In the rows, zero is written as 128.
Each row is followed by its group and then its class within the group.
[109 117 137 118 151 110  64 134 157 138 139 147 144 146 112  98 196 164
 143 140 109 111 149 120 104 121 124 129 111 188 119 132  92 139 128 142
 134 154 117 110 136  89 142 147 150] => Y:q720
[104 107 143 123 182 125  97 117 151 139 145 154 154 152 125 119 156 172
 163 133 124 105 146 120  87 108 127 118 113 147 122 147 118 134 131 140
 127 125 134 123  98 121 146 181 137] => Y:q720
[114  98 144 127 181 127  82 131 157 122 153 128 152 141 127  85 162 172
 149 141 116 112 137 132 120  90 130 144 115 171  81 154 103 130 111 123
 128 112 121 115 111 102 118 164 137] => Y:q720
[109  69 116 179 131 124  96 172 134 136 158 158 111  99 142  90 149 189
 107 139 127 110 108 138 122 122 126 122 121 156 131 152 117 113 130 118
 139 138 117 117  93 104 169  96 128] => Q:q665
[ 94 133 148 132 161 170  83 189 141 135 163 151 105 121 117  69 155 176
 109 169 146 114  80 124 133 121 119 121 117 168  87 158  71 152 123  99
 121 103 101 112 125  87 159 109 135] => Q:q665
[ 54  35 130 111 164 121  73 149 121 127 150 150 139 147 125 141 214 162
 127 128 109 109 134 124  93 105 131 127 127 211 121 142  99 156 123 123
 139 129 110 122 138  67 195 134 136] => Y:q720
[119 107 136 136 175  99  96 133 144 117 146 136 126 132  93 122 143 138
 125 142 138 113 114 113  91 120 123 127 118 147 139 140 104 138 124 115
 112 118 105 122  94 108 129 170 115] => Y:q720
[138  75 138 166 160 119 114 122 165 143 140 139 122 129 128 181 104 161
 124 143  93 113 135 126 118 129 137 124 107 167 126 130 112 143 126 111
 135 129 130 113 124  93 124 147 141] => Y:q720
[240 133 136  86 172 126  98  88 170 136 151 132 154 165 100  98 153 165
 131 158 110 121 118 136 126 118 133 133 117 159 110 142  87 109 101 116
  98 119 114 116 105 119 134 207 128] => Y:q490
[117 109 123 164 130 121  93 172 147 113 145 160  91 118  83 132 140 178
  99 142 110  83 113 137 103 150 118 125  89 190 121 131  91 170 141 105
 112 123 102 119 134  80 144 134 149] => Q:q32
[138 105 139 151 180 102  88 130 148 149 140 136 141 117 104 154 150 168
 117 160 107 117 143 120 116 144 128 114 117 175 111 136 162 133 120 114
 121 122 112 113 135 117 129 193 129] => Y:q490
[112 106 136 122 214 105  86 118 201 125 161 136 156 128  99  97 110 151
 125  87  91 123 113 125 116 123 138 150 109 148 104 150 106 114 117 108
  98 114 112 117 114 136 127 189 145] => Y:q720
[104 131 145 138 142 141  88 168 143 139 156 152 103 142 136  87 205 172
 118 148 122 100 108 134 125 132 125 108 133 208  96 155 111 135 135 129
 121 113 121 116 126  82 173 120 112] => Q:q665
[143 133 130 126 170 129  62 103 205 143 154 135 174 141 110  95 162 179
 127 152 112 135 140 105 115 107 141 126 129 173 117 157 113 117 118 124
 125 119 112 110 128 117 133 189 132] => Y:q490
[130  98 137 125 168  99  94 119 139 139 115 138 143 151  86 104 167 163
 142 139 123 117 142 117 133 144 141 131 133 160 133 123 166 120 121 130
 131 130 130 127 123 131 136 190 138] => Y:q720
[118 134 138 109 154 175  89 157 134 137 165 160 112 126 151  98 166 186
 103 150 124  98  93 127 124 114 130 106 121 164  82 172 100 150 136  81
 121 114 110 104  96  80 155  83 167] => Q:q665
[117 145  92 111 122 140  85 164 154 121 169 201 117 122 128  77 175 169
 117 133 111 101 101 131 103 132 134 114  57 164  84 165  48 149 131 104
 113 131 124 114 112  45 165 125 124] => Q:q32
[136  77 134 136 181 118 112 122 166 113 171 122 139 118 116 161 132 158
 127 160 118 123 140 120 111 134 129 136 120 167 134 130 144 122 126 131
 145 118 124 119 106 147 108 192 127] => Y:q490
[126 118 143 115 193 114  78 112 166 152 138 143 151 161  95  64 184 170
 136 160 106 120 134 119 114 133 124 122 120 181 114 168 105 116 116 124
 114 114 126  91 107 120 133 202 133] => Y:q720
[ 94 130 143 113 170 122  70 135 132 173 151 145 139 137 100 108 201 160
 137 153 112 114 132 114 127 161 146 136 111 196 121 140 120 136 117 116
 124 138 117 121 114 133 140 187  64] => Y:q490
[130 150 148 115 194 109  76 108 149 140 150 156 164 122  88  93 196 168
 103 164 110 109 115 111 118 113 170 121 131 193  90 171  86 118 104 127
 126 143 109 116  98 102 138 201 126] => Y:q490
[109 143 133 118 154 155  76 152 170 135 173 158 107 123 140  74 148 163
 113 159 119 113  77 104 131 135 148 114 111 166  87 158  47 157 113 121
 108 124 124 102 121  59 160 144 118] => Q:q32
[ 78 123 136 109 143 162  88 154 136 157 144 179 121  72 139  80 187 156
 116 146 116 107  95 128 127 115 128 113 107 190  67 158  71 141 151 131
 119 145 116  94 127  70 168 116 140] => Q:q665
[126 106 142 116 170 115 106  76 155 135 152 160 138 136 108 120 109 162
 114 134 112 122 115 130  97 129 117 134 113 146 129 133 112 122 118 135
 101 122 125 111 116 113 129 172 140] => Y:q720
[113 156 122 114 139 140  84 155 146 159 147 176 125 128 120  54 154 159
 128 140 116  99  74 105 117 121 129 119 108 183  84 156  63 151 122 118
 115 140 107 118 135  62 164 137 136] => Q:q32
[106 111 141 145 173 100  98 110 138 136 131 140 145 139 110 139 149 147
 131 146 143 113 132 121 123  88 125 135 118 182 124 147  95 137 113 120
 133 138 112 112 121 117 140 163 127] => Y:q720
[ 99 113 112 125 179 126 106  95 179 138 141 138 163 133 115 101 154 173
 129 157 119 135 109 119 117 119 125 128 131 176 140 143 108 123  80 120
 107 103 114 105 128 127 142 194 128] => Y:q490
[ 92 110 127 133 150 127 101 154 137 147 148 173 113 133 148 126 153 145
 105 123 127  88  93 126 106 130 131 111 108 167  94 151  95 132 117 114
 125 120 112 120 139 101 180 115 144] => Q:q665
[ 87 161 120 107 146 134  87 160 113 144 165 160 121 104 122  61 180 161
 117 182 138  89  91 121 111 126 119 124 111 211  79 154 106 144 121 109
 128 137  96 119 120  69 142 133 136] => Q:q665
[108 141 129 100 186 116 101 113 138 140 177 142 155 136 100 100 167 148
 127 144 123 119 103 122 132 123 139 126 107 173 113 148 111 124 120 124
 125 127 106 121 101 114 112 181 125] => Y:q720
[105 111 115 102 137 129  79 179 152 142 155 173 109 100 141  85 163 149
 112 157 133  97  86 119 125 128 108 120 102 205  80 151  81 141 111 112
 127 141  99 162 132  35 157 119 130] => Q:q32
[ 89 138 126 118 119 147  89 176 141 112 162 174 121 109 129 124 193 252
 110 155 114 113 100 130  93 128 146 123 112 207  90 108 134 159 119 114
 135 136  96 107 133  71 158 118 120] => Q:q32
[123 135  95 146 134 139  91 187 140 123 129 147  93 109 122  89 145 171
 121 171  94 102 115 145 112 134 135 118 122 173  95 162 109 156 133 106
 128 126 118 103 109  63 169 116 138] => Q:q32
[107 123 107 129 152  96  79 173 115 138 129 171 106 124 144  83 160 170
 112 136 101 104 107 122 112 120 141 124 110 168  89 155  92 140 144 124
 123 145  85 125 121  99 120 108 146] => Q:q32
[ 99 113 144 131 163 144  61 187 123 138 171 151 115 116 123  82 193 200
 112 141 101 113  67 143 122 111 119 125 128 193  98 154  99 170 122 110
 117 123 114 118 120  63 160 147 118] => Q:q665
[ 90 112 126 128 146 146  73 167 114 146 156 147  92 122 131  50 196 201
 125 169 123 109  82 132 122 119 134 125 119 147  87 173  99 148 130 106
 124 128 124 120 122  60 152 133 132] => Q:q665
[105  97 129 103 183 104  84  93 171 117 153 146 156 129  84 107 154 158
 121 131 116 108 114 110 118 120 126 125  92 167 114 155  85 108 111 114
 119 133 110 122 121 108 144 183 145] => Y:q720
